Here is a tiny trained network, its code and every weight. The questions are about switching its units off for an input and a class, where a switched-off unit gives its printed mean instead of its output.

import numpy as np


def w(rows, s, z=0):
    codes = np.array(rows[::2]) - 128.0
    scale = np.full(codes.shape[1], s)
    scale[-1] = z or s
    return codes * scale


def f(y):
    return y / 2 * (1 + np.tanh(0.7978845608 * (y + 0.044715 * y**3)))


def log_softmax(a):
    a = a - a.max(-1, keepdims=True)
    return a - np.log(np.exp(a).sum(-1, keepdims=True))


def net(x, mask):
    res = np.array(x, float).reshape(1, 8) / 4 @ E
    y = f(res @ A[0][:, :-1].T + A[0][:, -1])
    res = res + np.where(mask, y, B[0][:, -1]) @ B[0][:, :-1]
    return log_softmax(res[-1] @ U[:, :-1].T + U[:, -1])


A, B = {}, {}
E = w([
[129,129,128,128,129,133,133,119],'x0',
[130,126,129,127,128,131,131,123],'x1',
[129,179,173,143,115,138,215,191],'x2',
[188,80,110,207,104,70,164,105],'x3',
[139,143,59,123,41,177,122,148],'x4',
[130,133,127,131,128,127,123,129],'x5',
[132,141,127,136,130,123,117,135],'x6',
[2,174,46,173,149,94,169,67],'x7',
],0.0087)
A[0] = w([
[64,113,175,149,242,55,139,107,68],'neuron 0',
[94,157,153,149,109,121,214,157,43],'neuron 1',
[96,165,19,140,34,167,134,127,30],'neuron 2',
[15,186,114,77,173,193,105,133,32],'neuron 3',
[10,166,77,179,145,119,165,91,9],'neuron 4',
[110,132,158,149,213,99,130,108,43],'neuron 5',
[80,148,66,155,144,84,142,122,51],'neuron 6',
[81,145,98,140,129,116,145,110,39],'neuron 7',
[139,95,79,253,115,76,181,96,54],'neuron 8',
[83,169,124,100,154,154,111,140,55],'neuron 9',
[93,204,150,178,111,128,220,169,57],'neuron 10',
[144,105,90,202,120,97,162,118,95],'neuron 11',
[91,127,85,134,57,130,115,147,19],'neuron 12',
[73,90,57,138,148,106,36,51,8],'neuron 13',
],0.011,0.0018)
B[0] = w([
[108,147,75,187,49,181,196,171,211],'neuron 0',
[119,124,60,129,200,136,84,124,175],'neuron 1',
[102,145,93,202,51,171,187,162,209],'neuron 2',
[99,163,175,69,99,13,145,73,220],'neuron 3',
[199,112,217,136,132,180,88,173,244],'neuron 4',
[108,146,95,168,68,163,155,140,169],'neuron 5',
[203,90,161,123,114,137,103,150,191],'neuron 6',
[176,106,154,121,125,149,121,135,168],'neuron 7',
[87,160,173,50,96,37,129,97,216],'neuron 8',
[113,118,156,90,106,85,137,108,162],'neuron 9',
[119,82,54,131,224,133,80,84,200],'neuron 10',
[96,165,177,70,121,102,138,90,178],'neuron 11',
[112,136,110,164,120,152,183,143,157],'neuron 12',
[117,106,42,127,254,136,93,113,216],'neuron 13',
],0.017,0.011)
U = w([
[254,61,242,125,107,182,77,200,253],'0',
[90,169,165,72,99,31,137,92,83],'1',
[88,152,56,228,52,195,201,180,102],'2',
[120,73,28,144,253,139,76,115,68],'3',
],0.0077,0.0027)

Each question gives the input, the list of numbers given to net, and the class t.
The units are the neurons (one row each of A and B). Each row of codes is followed by its name. A weight is (code - 128) times the scale printed after its matrix; where a second scale follows, it is the last column's (A, B and U).
mask holds one flag per neuron, in row order. A switched-off neuron (its flag False) gives its mean, the last column of its row in B, instead of its output. The means were averaged over made-up inputs and are rounded, as every weight is.
A unit's drop is (log p(t) with every unit on - log p(t) with that unit switched off) / (log p(t) with every unit on - log p(t) with every unit switched off).
The circuit of an input: a set's keep is (log p(t) with only the set's units on - log p(t) with every unit switched off) / (log p(t) with every unit on - log p(t) with every unit switched off). Starting from the 12 units with the biggest drops (on a tie, the unit counted first), units are removed one at a time, each time the one whose removal leaves the highest keep (on an exact tie, the one counted first), for as long as the keep stays at least 0.8.
circuit, biggest first: the units of the circuit, biggest drop first
most important unit: the unit with the biggest drop
top k neurons: the k neurons with the biggest drops, biggest first
drop when u is switched off: that unit's drop, to one decimal
input [7,-2,-4,8,-1,8,-5,-6], class 1: most important unit -> neuron 4
input [8,-3,5,2,-6,5,-1,5], class 2: top 3 neurons -> neuron 0; neuron 5; neuron 13
input [-5,-4,-7,3,-7,5,-2,8], class 0: top 2 neurons -> neuron 4; neuron 6
input [-4,-1,-5,-3,7,-3,-5,-6], class 2: circuit, biggest first -> neuron 4; neuron 3
input [6,5,-2,-7,6,-8,2,-4], class 1: top 2 neurons -> neuron 0; neuron 4
input [1,1,5,4,-6,0,2,4], class 2: top 3 neurons -> neuron 0; neuron 13; neuron 5
input [-8,-3,-6,4,-1,1,-7,-3], class 3: circuit, biggest first -> neuron 3; neuron 4
input [-4,-7,5,7,-1,-7,-1,0], class 1: top 2 neurons -> neuron 8; neuron 13
input [4,6,-8,-6,0,-7,8,-7], class 3: top 2 neurons -> neuron 4; neuron 6
input [7,-2,4,-7,7,2,-5,5], class 1: top 4 neurons -> neuron 3; neuron 0; neuron 9; neuron 5
input [-8,1,8,-3,-6,2,4,6], class 3: top 2 neurons -> neuron 10; neuron 1
input [3,3,6,4,-7,-4,4,5], class 2: top 4 neurons -> neuron 0; neuron 5; neuron 13; neuron 3
input [1,-8,-8,4,-8,6,1,-2], class 2: top 3 neurons -> neuron 0; neuron 5; neuron 10
input [4,-8,-6,8,0,-1,3,8], class 0: top 4 neurons -> neuron 4; neuron 6; neuron 3; neuron 7
input [2,3,4,4,0,-6,7,-3], class 1: circuit, biggest first -> neuron 4
input [5,8,7,-1,2,-8,-5,6], class 3: top 2 neurons -> neuron 10; neuron 1
input [8,-6,5,8,6,5,-5,2], class 1: top 2 neurons -> neuron 8; neuron 11
input [-1,-3,4,2,-4,-3,-1,-1], class 2: circuit, biggest first -> neuron 3; neuron 4
input [-7,1,7,4,-8,1,-1,-1], class 2: top 2 neurons -> neuron 0; neuron 13
input [-3,3,-1,8,4,8,3,1], class 1: most important unit -> neuron 8
input [-8,4,-5,-2,-8,5,-6,3], class 2: drop when neuron 0 is switched off -> 1.3
input [5,-1,8,5,-1,-2,-6,-3], class 3: drop when neuron 5 is switched off -> 0.0
input [-2,2,4,-3,-2,-6,-2,6], class 0: drop when neuron 4 is switched off -> 1.1
input [-6,4,3,-4,3,-2,5,6], class 0: drop when neuron 4 is switched off -> 1.1
